What can hang from each mark
rutisin: sotofi
tipid: delagif rutisin
zasef: lakom pefa rureful
rureful: lakom pefa vivulir
lakom: rureful suvasup
dobaga: rutisin tipid
fimas: napug suvasup
mava: delagif kenat
kenat: delagif
pefa: rureful tipid zasef
losam: dobaga kenat mava rureful suvasup
napug: tipid zasef
delagif: kenat losam mava pefa sotofi
sotofi: dobaga napug rureful
suvasup: lakom losam
vivulir: fimas rutisin sotofi

Every row comes from one small tree of marks. The marks that hang from a mark follow it in brackets, in alphabetical order. Every link used is in the known rows. Which tree was each row made from?
Known rows
zasef(lakom(rureful suvasup(losam)) pefa(tipid(delagif))): [ -14 -160 -272   93  199  189 -114  -73 -770  170 -149  487   47  -67
 -159   21  186  120  -86 -250  359  375   44   47  284  338 -355   35
 -228   38  123  177   -6 -316 -359 -134 -229 -158 -395  -97 -151   21
   -9 -270  103  307   95 -150  508 -458  515 -210 -424  218  423 -543
 -446 -250  311  734 -264   15  151]
losam(dobaga rureful(vivulir(rutisin)) suvasup): [ 103   40  348  -37   62  180   89   53  616  159   -3 -234  452 -140
  240  596   41 -128  -22  140 -297 -217 -218 -189 -220 -247  -83   57
   22   71 -433   46   54   74  485  203 -336  117   79   -7 -148 -142
  262 -154   51  208 -367   33 -597    5 -323  221  242   61  221  131
 -115  -81 -444  -70  291 -169 -198]
tipid(delagif(mava sotofi) rutisin): [-160  180 -121  334   24   97  446  127 -113  169  -98 -235  -17   39
 -444 -275   50   11 -281  227 -150  209    4 -197 -220  135  412   38
  205    3 -161  382    2 -230  171  -92   19 -384  -11  206  243  256
 -277  203    9  -52  -63  -63  -28 -280  -79 -139  -86  124  161 -254
   -4 -102  456 -221  166  156  -19]
losam(dobaga kenat suvasup(lakom)): [-202  255  319 -294  -57  -82 -392 -287  466 -185 -105 -326  237   38
  -76  347  151  -63  -64  -38 -446    5  131 -121  238 -169  -57  180
  218  264 -233  111   17  147  -55  363 -254   98   -4  -17  -42  -77
 -111 -362  110  179 -481    0  -11  139 -127  279  279 -230 -195  281
  173 -137 -362 -158   87   51    8]
dobaga(tipid(delagif(losam(rureful suvasup) mava pefa))): [ -13  189   25  491  -48 -109  -31  227   -8 -232  -80  -80    2 -302
 -125  -58  251  -76 -256 -310   97  174  322  100 -132 -164  370   99
  467    4 -110  312 -197   57 -383  599  356 -148 -117    1  -33   21
 -203   89 -261  -66  137 -207  103  -70 -599  110  -18 -261  420  218
  -38  324 -290 -256 -319 -101 -131]
fimas(napug suvasup(losam(dobaga mava rureful))): [ 446  114  564  -17   29  142 -530 -156  322  126  -72  127  135 -310
  188  211   40   -8   62   -7 -227  243  200 -266 -191 -472  164  156
  202   -4 -394  216   74  337   61  113  -97  216  258  -50 -202 -272
  -71 -280   67  685 -201   14  428  -27  -35  180  119  220  364  -90
 -178  290 -509  397  -46 -596  -42]
rureful(lakom vivulir(sotofi(dobaga(tipid(rutisin)) napug))): [ 378 -288 -115  -29 -209  177  -88 -144  152    5   73  109 -282  302
   -9  325   50   80  168  378  240 -150 -386 -410  131 -394 -124  104
 -176 -159  -38 -393 -234 -126  239 -137   14  507 -102  413  260  350
  175  187   20 -275    8   48 -366  218 -501    4  -34  -91 -383  142
  420  293   63 -171   -6  428 -238]
zasef(lakom(suvasup) rureful(pefa)): [-250 -357 -156   23  167  137   22  -15 -169  167   80  255  145 -180
   15   70 -131  -43  173 -292 -179  -89 -140  151   62  471 -426   22
 -295  -70  493 -264  198   -4 -216  -87   80 -169 -341 -123  -51    8
   48    9   48 -146  105  184   79 -234  541  148   93   37  167 -193
  148 -156  252  393   -7  -87   86]
rutisin(sotofi(rureful(lakom(suvasup(losam(mava)))))): [-206 -267   29 -295  136  -61 -508 -114 -219 -138 -115   77  -83   64
   50  375  196  135  -15  108  603 -117  -71  415  213  383  228   66
 -124  126 -239  178  433  134  161 -171 -277  391 -109  -90   87 -204
    4 -120 -138  127    4  111   61   79  294  327  -69 -173  253 -253
 -213  202 -146  309 -137 -412  -29]
tipid(delagif(losam(rureful) pefa sotofi)): [ 141  -47    0  529  -69 -118  336  262   11 -114 -188 -129   49   43
 -151 -437  -27 -114 -212 -179  149    3  376   28 -170   83  326  159
  192 -208   42  501 -109  136 -294  154  226 -270 -149 -145  -54  -37
 -379  -40 -203  -70  245 -278  123 -144 -366  -90    4  148  204 -307
  149  -46 -147  -64 -117 -159  -46]
tipid(rutisin(sotofi(napug))): [ -11  135 -213  -62 -127  -15 -142 -164  209   34 -148   62  -95  215
  -70  102  109  137  193  548    4  -48 -111   33  117 -210  110  -39
  -71 -191  -52   23  208  -48  213 -328 -195  103  345  217  231  170
  -32  151  101  -14  -78   85 -100  379  -93  -49  -61  152 -255   69
  -71  -76  162   39  -80  -91  -47]
pefa(rureful(lakom vivulir) tipid(delagif rutisin)): [ 145  -78  -41  -74  -73   -6  235  357  -90   39  289 -257   91   39
   18  270   90  191 -115  210  181 -248 -332 -258  112   60 -146 -180
   36  170   73   58  -60 -326  228 -301 -231 -321  105  341   -6  181
  198    3    3  -52  342  130 -295 -329  185 -234 -288  198   99   73
  -15 -111   22   42  326  529 -174]
losam(kenat rureful(lakom vivulir)): [ 105 -219  292 -251  188 -165  -58  218  173 -199  269 -425  257   26
  282  408  150   52 -310 -100  -63 -443 -337   61   15   92 -136  -82
 -216  150  124   -6  -46   78   -4 -203 -229   54  -38 -120 -155  -22
  213 -175 -250 -132  247    1 -373    0  -99  235  357 -328  110  239
  396   18 -555   16  335  119 -143]
lakom(rureful(pefa(tipid) vivulir) suvasup(losam)): [  96 -155    4 -147  409    2  -62   26 -249 -127   61   86  261  272
   84  241  -49  426 -102  103  324  -38 -243  119  371  143 -302 -295
 -234  160  148 -343 -161 -191 -113  -55 -205  122 -144  -31 -228  -39
  157   60   49   86  349  243  -38 -416  430    1 -248  126   84 -135
 -193 -396  228  399  377   79  108]
sotofi(dobaga napug(tipid zasef) rureful(pefa)): [  68 -316 -429 -303 -265  218  -88 -338  -65   14  -41  566 -330  -10
  394   57 -276   40  560  -37   63   46 -135  -97  -62 -307 -262 -100
   97 -254  119 -417 -207  342    0  313  194  527  133  165  291 -507
 -261  169 -228  125 -124  -82  268  863 -276 -267  117  102 -410 -137
   25 -240  449  182  -91   11  244]
lakom(rureful(pefa vivulir(rutisin sotofi(napug)))): [ 198 -210 -213  -79  265   19  380    6  -52  -35   96 -162 -165   72
  104  313 -315  192   44  321   88 -122 -628 -107  -16   29 -258  -68
 -436  -90  113 -348 -318  -64  419    9   83  295  -62   60   38   92
  187   75  248 -179  -41 -165 -588  206  -94 -292  214  199 -100   10
  -33   -7   17   58  145  186  191]
tipid(delagif rutisin(sotofi(napug))): [  -9  225 -357  -24 -195   27  -82  -82   20  -36 -127  121 -194  199
 -168  134  176  252   83  533  117   60 -115  -43  -11 -104  338   31
  156 -122  -71  257   97 -122  236 -198 -196   19  216  285  306   37
  -88  107  120   20   41  -54 -185  346 -123 -143   27  209 -120  -90
 -149 -164  281  130  -80   42  -48]
mava(delagif(losam(suvasup) pefa(zasef) sotofi) kenat): [   6  -25  201  500 -224  -13  305  421   72 -230 -183   73  220   45
 -178 -460 -219 -156  132 -102   88   -2  542   74 -259  -76  213  -86
  542  -27  -88  308 -244   -9 -236  -14  537 -353  -16 -366 -185  -55
  311  -20   93 -371 -220 -366   31 -354  -51   68   97  187  262   -9
 -183  178 -265 -472 -178 -155  131]
dobaga(rutisin(sotofi(napug(zasef))) tipid(delagif(pefa))): [ -42  441 -445 -218 -297    4 -114  -82   28  -33  148  381 -370 -132
  -10  -31  231   77  185  -84  163  116  -11   75  -66 -142  258  254
   79 -206  102  220  316  227  -58  450  118  225   38   10  427 -346
  201   50  -71   57  266  -63 -217  488 -493 -291 -163  -78 -262  335
 -383  252  154   75 -529  179  -72]
napug(tipid zasef(lakom(rureful))): [-250 -132  -89 -221  186   87    8 -286 -342  220   37  264 -126 -290
   47  -97 -103 -335  111 -396  -96  106 -171  -57 -143 -119 -259  -73
 -254 -219  338   19   56  142   55   19 -317   69    4 -246  -26 -136
   20  -49   38   99  -87   46  325  203  116 -375 -276   69 -269 -178
  -13  137  141  224 -184  -45  202]
dobaga(rutisin(sotofi(napug)) tipid(delagif(mava))): [-158  493 -356 -125 -215   86 -148   16   12  -39  184  164 -525 -127
 -182  -38  332   75  -38   -6  -38  270  -95   67   52  -95  301  124
   -8  147  -23  200  335  -41 -113   95  127   18   -7  277  448  -49
   85  175 -191 -109  112  153 -250  379 -320   26 -134 -251  112  309
 -191  346  218   40 -325  192  -81]
napug(tipid(delagif(losam)) zasef(rureful(lakom(suvasup)))): [ -66 -520 -114  237   89  178 -108   53 -275  -55  155  335  -99 -215
 -146  -55  -52 -248  111 -310  285  -62   46  -92 -331  206  162  -59
   55   92  157  185  -52  -83 -212   89    2  -99 -538    3 -200 -476
   32  329 -241 -153  311   89  331  -24   95 -225   86  -61   -2 -475
  305  160  241  267 -216  161   82]
sotofi(dobaga rureful(pefa)): [  -7  -87 -271 -229 -266  -33  -11  -53  -30  131 -101   65  -55  118
  352   73 -106   92  185  -96   40   22   -5   77  -62  119 -168   81
  140 -180   15 -424 -156  170  115  182  126  202  135    9  192 -100
 -258   16  -42   91  -18   15  113  325    9  124   85  -42 -187  -45
  -10 -415  191   47   82 -219   11]
fimas(napug(zasef(lakom rureful(pefa(tipid) vivulir)))): [  87 -282   92 -147  146  209  284  217  -83  -14  339  430  -67 -301
  236   56 -279   -3  278  -93  -86 -260 -300 -413 -138   74 -706 -149
 -290   65  825   97   69  292    4   33  144    6 -365   54  -44 -141
  365   98   65   40  325   42   89    8  236 -297   65  191   74  -88
   29 -158  180  644  224  256  257]
fimas(napug(tipid(delagif(pefa) rutisin))): [ 152  306  -66   74 -218   38 -152  110 -367  227 -184  177 -152 -116
 -296 -200   62  141   24  364   85  334  158 -201 -199 -492  376  101
  429    4  -27 -164  -81   -6  -54  -39  279 -187  287   -4 -196  151
  -43   30    9  135 -109 -192  470   42 -110 -490 -325  296 -181  -33
  -61   17  237   79 -304   16 -165]
sotofi(napug(tipid(delagif))): [-157   93 -264    2 -151  200 -139  -73 -148   58 -119  256 -255 -111
  -45 -285   11   52   19    8  -38  222  -35  -67 -232 -395  202  -17
   74   54  -42  -22  -64  -44 -156 -142  -36 -178  183  128   82  -77
  -51   24 -126   50  -26  -17  135  370  -92 -210  -55  109 -177   70
 -121 -195  455   42 -210  216  -19]
dobaga(rutisin tipid(delagif)): [-132  528 -175  -79 -220   97 -159  -22   -4  276  163   32 -134 -240
   33 -159  344 -109 -246 -339  -56  248  -11   70 -204  -81  122  214
  165    6 -192   -9  278 -143  -95  222 -176 -250  103   34  219   89
  226  -85  -46  144  112  213 -119  -37 -137  -25 -249 -178 -209  510
 -272  -31  186  -27 -216  114 -324]
tipid(delagif(kenat pefa(rureful)) rutisin(sotofi(dobaga))): [ 154  370 -409   15 -332 -261  206  -23 -232   41 -165 -141  -80  294
 -223  -42  101  135  190  118  -41  201  379  226  365  246  320  237
  343 -352   42 -168  -58   37  128  215   41   45  249  111  154  222
 -668  -82  210 -166  -58 -186  -84  -20 -125 -114  -78  107 -162 -286
  -57  170 -133 -270  -31 -123   24]
pefa(tipid(rutisin) zasef): [-102  125  -49   -6 -125   -9   78 -142    0  181  -92  118   70  -69
   46 -224  101  -13  105  251 -168   94   21 -152  -85 -251 -282 -412
  229   -5 -104  -97  175 -287  293 -344 -238 -288  372   75   61  338
  188  205  203  201   -4  193  226 -195  506 -348 -314  232 -124  184
 -316 -346  234 -157   28   71 -218]
vivulir(fimas(suvasup(lakom)) rutisin(sotofi(dobaga))): [ -20   85  -56 -104 -277 -477  118 -340  444   38  -30   -2 -312  -19
   -6  -18  -78 -316  356  452   32  -25  164 -427  156  434   -3   20
   19 -290 -245 -261  233  102  458  233  345   51  -60  246  -60 -302
 -261   26  467  133 -591 -124   68  286  158    1  228  111 -253 -332
   26   36  -48   49  -17 -281   35]
delagif(losam(suvasup) mava(kenat) sotofi(dobaga(tipid))): [  -8  -61  185  409 -231  147  218  138  189  -66 -101 -218 -102   59
 -279 -372   51 -353   57 -259 -106  257  515 -122   71 -155  108  134
  262   35 -253   23 -164  -78 -434  307  304 -103 -247  271   60  108
 -377  192 -205 -505 -285   41  182 -136 -625  436  -42 -143   -5  -30
  125  337  -12 -434  -22   -6   43]
vivulir(fimas sotofi(rureful(lakom pefa(zasef)))): [-176 -349 -150  -76 -107 -298  278  -58 -264 -247  118   81 -398 -100
  340 -122 -316    7   20  215  412 -240 -516  -61 -361  350  -66 -298
  109   28   37   11   60 -254  612   47  421  173   12  -19  135   44
  286  -24  241  108   -1 -320  -79  -42  453 -156  304 -204  142  106
  140 -169  118 -194  -32  168 -132]
delagif(kenat sotofi(napug rureful(vivulir))): [ 105  -90 -126   25   -2  132  274   69   11 -149   11   -3  -93  192
  101 -270 -180  -92   97 -101  114 -132 -163  240  104  -32  -90  -21
  -25 -112  136  117  -35  123  150 -120   73  132 -328  -49  317  136
 -196   19 -325    1  -38  -35 -138   92 -457  -33  -46 -121  -28  -48
  161 -163  119 -175  258  -34  112]
fimas(napug(tipid) suvasup(lakom losam(rureful))): [ 329    8  373   83  -25  -61 -519 -232  144  114  150  231 -114 -176
  117 -185   28 -175  144   74  244  -10  441 -358  141 -313 -208 -143
   37  123 -192 -109  210  392 -173  -87  273    8  129  -56 -299 -189
 -291  -55   22  471 -367  -22  704  167   55  -97  -88  286 -162 -204
  179  252 -267  454 -142 -332   99]
suvasup(lakom(rureful) losam(mava)): [-158  128  229  -72  399 -327 -334 -332 -180   21 -193 -158   49   70
 -195  143  -55  -49 -205 -154  331  153  107  238  257   39  -37  168
  -32   72 -124  -17    2  374   54  -50 -453  324  165 -323   88  126
 -149 -187  336  328 -102   85  266  -49  202  -96 -154   49 -116  -60
 -225  195 -262   13 -106 -310  268]
napug(tipid(delagif(pefa))): [-267  251 -178   29 -173  -57   -6   64 -319  206 -203   67  -74 -125
 -127 -414    5   61 -123 -115   41  201  232   63 -321 -137  426  122
  119   43   26  -90    3   34 -196   70  119 -311  239 -148 -154   22
  -34  -74   12   13   -3 -120  221   33   -3 -229 -181  107 -187   70
 -179  -89  282 -135 -306   90 -134]
losam(dobaga(rutisin(sotofi(napug))) kenat suvasup): [  -3  358  -32 -437 -217  122 -547 -273  676 -295 -111  -82   -4   59
   79  444  230  109  241  137 -550  139 -109  -76  326 -283  144   93
   67  100 -282  213  287   47 -111  297 -305  332  130  232  153 -260
  102 -287 -135   58 -338   96 -397  485 -322  342  365 -332   27  422
  -16   19 -368  144  -27   11 -120]
lakom(rureful(pefa(zasef))): [-110 -110  -89 -189   49 -159   51   30 -269  -36   96   11    4  -11
   51  -40 -125  139   23  -99  -54   76 -222  178 -290  -77 -166 -215
  196   59  283 -275 -119  -39  222 -171   41   77  305 -256   34   34
  141   78  270  108  284   86   26 -164  601 -130  -19   42   30   87
 -155 -224   84  -97  -44  -81   70]
suvasup(lakom losam(dobaga)): [-135  193  334   10   83 -107 -263 -380  297  173 -141  -22  147  249
  -86   27  -88  -11 -159  120   82   -6  439  -30  141  -65   55  283
  -65  246 -294  143  114  258  166   48 -339  203  155 -127   86   44
 -139 -136  419  347 -256   36  173   11 -104  109    3  108 -409  -62
  -24  -17  -53 -225    0  -33   38]
kenat(delagif(losam(dobaga(rutisin)) pefa(rureful(vivulir)))): [ 377  451  261  128  269    5   29  144  248  159   72 -228  364  -21
  -29  234 -263  -56  -35 -153 -314 -160  150  170  124  -46  207  241
   55  -30  130   75 -275  178  -66  272  162  158  -24 -237 -197  -29
  206    7 -150   95  374   90 -327 -125 -264  -68 -244   24  155  298
  110  368 -388 -261   78  -73  -67]
rureful(lakom(suvasup) vivulir(fimas sotofi(dobaga(rutisin)))): [ 181 -100 -179 -145   95  -61   85  -19  136    6  118 -147  -79  138
  -38  217  -16  -67  -26  170  181  -33 -483 -314  123  334    6   41
 -258 -188 -219 -509  -44 -312  385  126  175  255 -414  107  -42  -54
  499  200  -68   63  -20  161 -565 -163   38  137  133 -448   77  -21
  330  -63  151   38  281  310 -325]
mava(delagif(losam) kenat): [  20  212  182  274  -63  -55  133  309    0   81  -12  -35  194   32
  112 -191 -100 -135 -117 -134   52  -30  369  256 -181   44  121   66
  105  -59 -137   72 -328 -119 -208 -142   55 -431  108 -287 -210  -15
  322   -1   92 -309 -139 -135  107   32 -178   69   78  147 -126  124
  -95  121 -154 -245   -4 -224  176]
kenat(delagif(mava sotofi)): [-290  334  144  259  306  138  386  193  -89  105  -20 -198  157 -100
 -187 -341  -74 -152 -206  -55 -355   -8  -21  -28 -291  211  227   -9
 -119   23   60  396 -107  -61   14 -155  185 -327 -172 -130  113  194
 -248  183 -192 -211   96   77  -85 -158  183   72 -195 -169  208   66
  -54  -69  391 -359  109  -84  139]
tipid(delagif(mava pefa(rureful)) rutisin(sotofi)): [ -86  392 -284   77  -75 -250  290  177 -258  121  -41 -358 -101   -7
 -377  -37   91  181  -65  261  -56   67   89  130  156  257  482   76
  120  -31   77  171  112  -62  174    9  242 -235  354  132  110  201
 -275  132  112 -125   72 -148  -70  -70    3 -197 -181  193  260 -163
 -175  348  -30 -198 -133   58   57]
lakom(rureful suvasup(losam(kenat mava))): [ -17   55  153 -258  560  -69 -504 -374 -332 -161 -251 -203  200  -53
 -122  257  178   87 -264 -230 -142  327 -122  390  438   95   69   -4
  -26  -31 -217 -136 -106  -47 -245   72 -502  210  -34 -249 -184  -17
 -115 -263  -78  179  -17  113  264 -212  286   78    2 -192  205 -105
 -236   78 -290  254   14 -344  164]
lakom(rureful(pefa(zasef)) suvasup): [ -70 -206 -153 -265  155  -15  -73   27 -365  -63  130   79  107  -10
  -72  107   17  182   82 -105  -39  124 -304  273  -85  -17 -224 -255
  194   30  235 -475 -103 -186  167 -164  133   68   36 -296  -75 -113
  176  191   65  142  286  231   48 -292  782  -53 -142   20  176  -98
 -110 -304  228   82  -16 -135   70]
zasef(lakom(rureful(pefa vivulir) suvasup(losam(kenat)))): [  80 -336   55 -249  636  -14 -165 -227 -330 -290   57  -11  198  173
  -24  463  -97  338 -278   -8   33  -72 -238  240  574  418 -253  -77
 -247   56  412 -202 -214    7 -262   88 -191  324 -388 -151 -198  -65
   16 -209   59  -42  221 -111 -141 -317  246  188  200  -59  150 -298
  190  -74 -113  484  387   53  188]

Write each row's tree
[-229 -347  -64 -218  -49  -18  -39  304  -76 -114  212   71  167   10
  171  188  144  330   27   73  133  -96 -206   31   73  210 -372 -169
 -217  193  146 -359   65 -268 -196 -165   51 -237 -107   88 -124 -102
  140   35 -106 -163  242  259  -30 -198  631  162 -199 -109  -42  199
  -36 -464  394  121  116  239 -140] => rureful(lakom(suvasup) pefa(tipid))
[-112  206  404  212 -110  112  -67   73  237   33    3 -211   75 -110
 -140   46   84 -216  -70 -220 -224  242  395   97  -67 -367  257  187
  282  319 -327  143 -102 -174 -238  391   29  -88  -37  117  -90   58
   28   48  -46 -223 -296   79  176 -104 -629  384  -20 -127   43  333
   14  474 -209 -491 -114  -13  -54] => delagif(losam(dobaga(tipid) suvasup) mava(kenat))
[  89 -183  398   74   59  -34 -241  -54  305   82  -17   -7  292  144
  296  314   -7   30 -164   11  160 -155  154  -27  -92  -76   71  154
 -173  179 -340  245   83  109  174 -151 -445  234  204 -122   -7  -82
  -40 -236  138  118   42   -4  -32  -89 -120  276  148  -84   11  -32
  104  132 -382 -143   22 -114 -192] => suvasup(losam(dobaga rureful(lakom)))
[   2   17 -454 -353 -309  213 -249 -274 -172  309   52  591 -403 -168
  210   -3   10 -125  497  -86  258   -1 -217  167  -68 -153 -178   -1
 -281  -78   21   73  572  214  -79   30   62  418  165   16  200 -393
  251  -21 -287  397 -273  -68  276  791 -202 -357 -119   70 -104   38
 -263  114  230  583 -530 -118  186] => dobaga(rutisin(sotofi(napug(tipid zasef(pefa)) rureful)))
[  74 -275  155  330  -76  -13  356  184  233 -232   -3   29   45   64
  203 -342 -121   -2  -35  -49  -14 -160  115  -80   66   39 -362 -266
 -130  -82  148  285   74   10 -485   33   50 -272  -31  185  -97   13
 -363  -49 -205 -177  158    0  172  -98   51   48  -16  198   65  -41
  194 -375   35  171  215  -87   42] => delagif(losam(rureful(pefa(tipid))) sotofi)
[-152  126  147   10    6 -162 -189  -25  366  -24   37 -242  305  -84
  106  234  208 -197  -23 -153   52 -195   66  -12   82  -67 -303    1
  105   -1 -206    1  162  263   57   98 -147  -44  108 -173   44   -4
  -97 -110  -12  268 -278  114 -109  138   -3  185   59 -118  -25  232
   11 -206 -307   -6   24 -191   -5] => losam(rureful suvasup(lakom))
[-201  187  258  -99  352 -108 -312 -402    4  -78 -341 -235  129 -117
   50  -59   51   91 -384  -73 -250  163  184  259   99   57  189   84
  -47   25 -281  148   67  164 -208  105 -510   56  324  -76  -22  147
 -104 -313  137  197 -107  -93  128  -23   44  164  284 -146  -80  249
 -352   -6 -231  -52   70 -143   39] => suvasup(losam(kenat mava))
[  99 -389   79  197   19 -207  274   47   68  -74  280  -33 -197 -216
  137 -273 -381 -278  178   -4  126 -371 -455 -513 -556  375   31 -387
  -97   23  199   39   76 -283  610 -191  445  -89 -294   35 -218   74
  636  189  357   94  158  -26 -154 -521  527  -96  458 -111  408  -79
  340  245 -160  -15   75  236 -163] => pefa(zasef(rureful(lakom vivulir(fimas(suvasup) sotofi))))
[ -15  -87  186  203   66  -18  112  -88  218 -245 -195 -351  -19   61
 -134 -510  -23 -191 -281  -80 -336    1  268   12   50   70  115    1
  -32  -84   -9  371  -46  -30 -388   52  -37 -252 -115   78 -104  138
 -335  -86 -180 -178    2 -111  203  -51 -224  145  185 -116 -164  -29
  280 -135 -112 -117  111  -22   44] => delagif(losam(kenat) sotofi)
[ 175   64  231  559  -22   -5  305  214  150 -237  -36  115  172   88
   93 -414  -64 -284 -163 -280  -72  -89  301  262  -49   76   31  -51
  122 -336  -46  455 -189   47 -302   -6   57 -294 -166 -264  -77   95
 -264 -158 -164 -276 -185 -216   44 -138 -269  121  131 -109  117 -109
  294   70 -314 -241  147 -448  204] => mava(delagif(kenat losam(rureful) sotofi))
[ 305 -207   35  214 -257  272 -174 -175  226 -422 -346  428 -314  201
  -85 -411 -221 -140  228    7 -385  159  247 -279  262 -426   64 -110
  100 -239    4   69 -489   98 -779  -43  316   32 -144  231 -123 -187
 -311 -112 -385 -536 -378 -297  353  520 -440   17  250  -16 -136 -287
  531  107  -40   33  -60  -21  292] => mava(delagif(losam(kenat) sotofi(dobaga napug(tipid))))
[ 209 -447 -125 -158 -218  150   -4   46  102 -229  225  165 -380  276
  162  266 -104  299  117  184  252 -232 -419 -275  -22 -218 -203  129
 -301   11  271 -462 -283   56   -1   52  307  538 -141  369  234  100
  173   82   23 -365  204  -28 -523  286 -309  251  210 -182 -316  272
  399  119  158 -102   31  532  -97] => rureful(lakom pefa vivulir(sotofi(dobaga(tipid) napug)))
[  33 -358 -102 -202 -145    5  301  211   52 -126  154  -68 -109  297
  236  165 -126  334   42  206  176 -254 -265 -419  -49  188 -296  -98
 -412  120  217 -358 -215  -53   95    1   72  178 -128  314  -14  113
  143   53  130 -282  162   45 -450   -8  196  158  184  -55 -193   65
  211 -278  180   32  367  505 -110] => rureful(lakom pefa(tipid) vivulir(sotofi(dobaga)))
[ 134 -331 -106  -46 -140  132  -41  215 -302  341  148   13  270 -111
  -45  237  256   86  183   79  102  -51 -260   34  322   78 -604 -118
 -268   39  -64 -347  211 -522 -185 -452   21 -338  129  197 -243  246
  161  -70 -125   92    4  155  300 -436  605 -124 -566  186  232   33
 -148 -146  159  261 -154  204  -78] => zasef(pefa(rureful(lakom(suvasup)) tipid(rutisin)))
[  -1  125 -100 -149  -56  113  309  223 -172  -13  249 -103  -67 -178
   14 -271   45   66  -69 -120 -156 -118 -157 -143 -130  -99 -219 -361
  164  237  194  112   17 -191  263 -238  -18 -400  172  130    9   70
  310  103   24  231  408  149 -209 -300  496 -277 -232  256  303   57
 -367 -285  100   13  210  433  -40] => pefa(rureful(vivulir) tipid(delagif) zasef)
[  39  373  409  189  141   68   67   89   39  179  -44 -108  331   84
   40  106 -168 -169  -52  -80 -213    5  380  197 -187  -36  261  220
  139  106 -131  246 -363 -128  -60   46 -160  -81  -93 -244 -187  -54
  -37  -18   12 -192   41   23   85   15 -192   85  -10  144 -151  129
   19  123  -80 -368   51 -254   51] => mava(kenat(delagif(losam(dobaga))))
[ 227   54  382   13   59  -52 -210 -193  379 -156 -123 -234  186    7
  173  159   64 -146 -196 -168 -507   -9  183   77  109 -210   50   51
   53  -35 -154  282 -138   45 -238  228 -304   64   44  -38 -217  -91
 -231 -224 -198   63  -67  -77  208  185 -393  174  354 -117   28   34
  397   57 -626  -15  102 -262  -48] => delagif(losam(dobaga kenat rureful))
[-272  475 -235  113   -5 -171  274   25 -259  -15  -28 -171 -124  125
 -357  -50  209  160 -239  299  -32  252  167  273  -24  339  560   33
  234   34  -58  289  114 -181  276   49 -169 -150   52  131  257  296
 -398  188  186 -120 -108 -102 -143  -69  -73  -15   88 -122    4 -116
  -89   96  215 -295  139  -44   32] => tipid(delagif(kenat mava) rutisin(sotofi))
[  39 -290  138  -99  135  -52  327  320  174  183  312 -502  125 -185
  144  238  -85 -109 -127  112   11 -405 -282  -28  -79  196 -227   19
 -356  123  -32 -239   73  -20  462 -322  -53 -173  150   61  -85   88
  263   17   99 -152  103   47 -543 -152   83   -9  -50   36  -31  149
  -73  169 -243 -261  179  262  -85] => pefa(rureful(lakom vivulir(rutisin)))
[-260  163   76  218    8 -161  613  405 -179  269  -53 -450  127   39
 -278 -534 -166 -106  -87 -182 -102  124  359  181  -95  210  230  171
 -155  115   19  -15   35    7 -159 -125  393 -416   21 -269   -6  186
 -141   97  -38 -429 -131  -93  117 -298 -191   -1 -144  101   67  -35
 -122  255  101 -540  -39   51  115] => delagif(mava(kenat) pefa sotofi)
[-232  203  -78   67  -44 -263  175   -1 -219   35 -128  -33  101  -85
  -53 -499  -44  -26  -27 -185 -127  183  407  439 -247  -11   85  -13
  275  -63  124 -222    6   99  168  -16  153 -118  222 -459   51  293
  -41   79  248  105   75  -90  105 -270  220 -153  -45 -160 -166  259
 -283  -45  -10 -674 -186 -101  -96] => delagif(kenat pefa(zasef))
[ -25 -395   72  -61  215   65  -77  317  -19  109  245 -117  286   39
  -39  248    3  -55   26 -180  150 -369 -356   56 -107  293 -145  -15
 -307  197  259 -276   87  -89  110 -407  -20  -82 -417 -149 -190    1
  463  231 -146 -183  372  401 -220 -384  314  193   29 -222  213  -88
  298   17    5  135  147  111  -86] => zasef(rureful(lakom(suvasup) vivulir))
[  85 -242  129   90  504  161  -88 -143    9  105   24  114  341    5
   87  241   74   12 -230  -48  167 -252   12  149  296  238 -267  -44
 -352  -86   56   15  154  128   28 -169 -277  103 -278 -206  -81  -11
  141   -7  -79  243  127   66 -207 -250   37  247   -1   67  257 -327
   32  -49 -102  398  286 -136  -60] => zasef(lakom(suvasup(losam(rureful(vivulir)))))
[ -57  -21 -261 -256 -353  132 -302 -262  126    3 -236  347 -411  225
  -28 -190    6   23  422  212 -100  108   89 -121   95 -413   74  -17
 -185  -99   45 -294  132  191 -143 -237    3  263  280  286   81 -115
 -252  107 -112 -173 -225  143  128  696  -90   93   -5   47 -354 -152
   78  -13  244  140 -221  -61   58] => rutisin(sotofi(dobaga napug(tipid)))
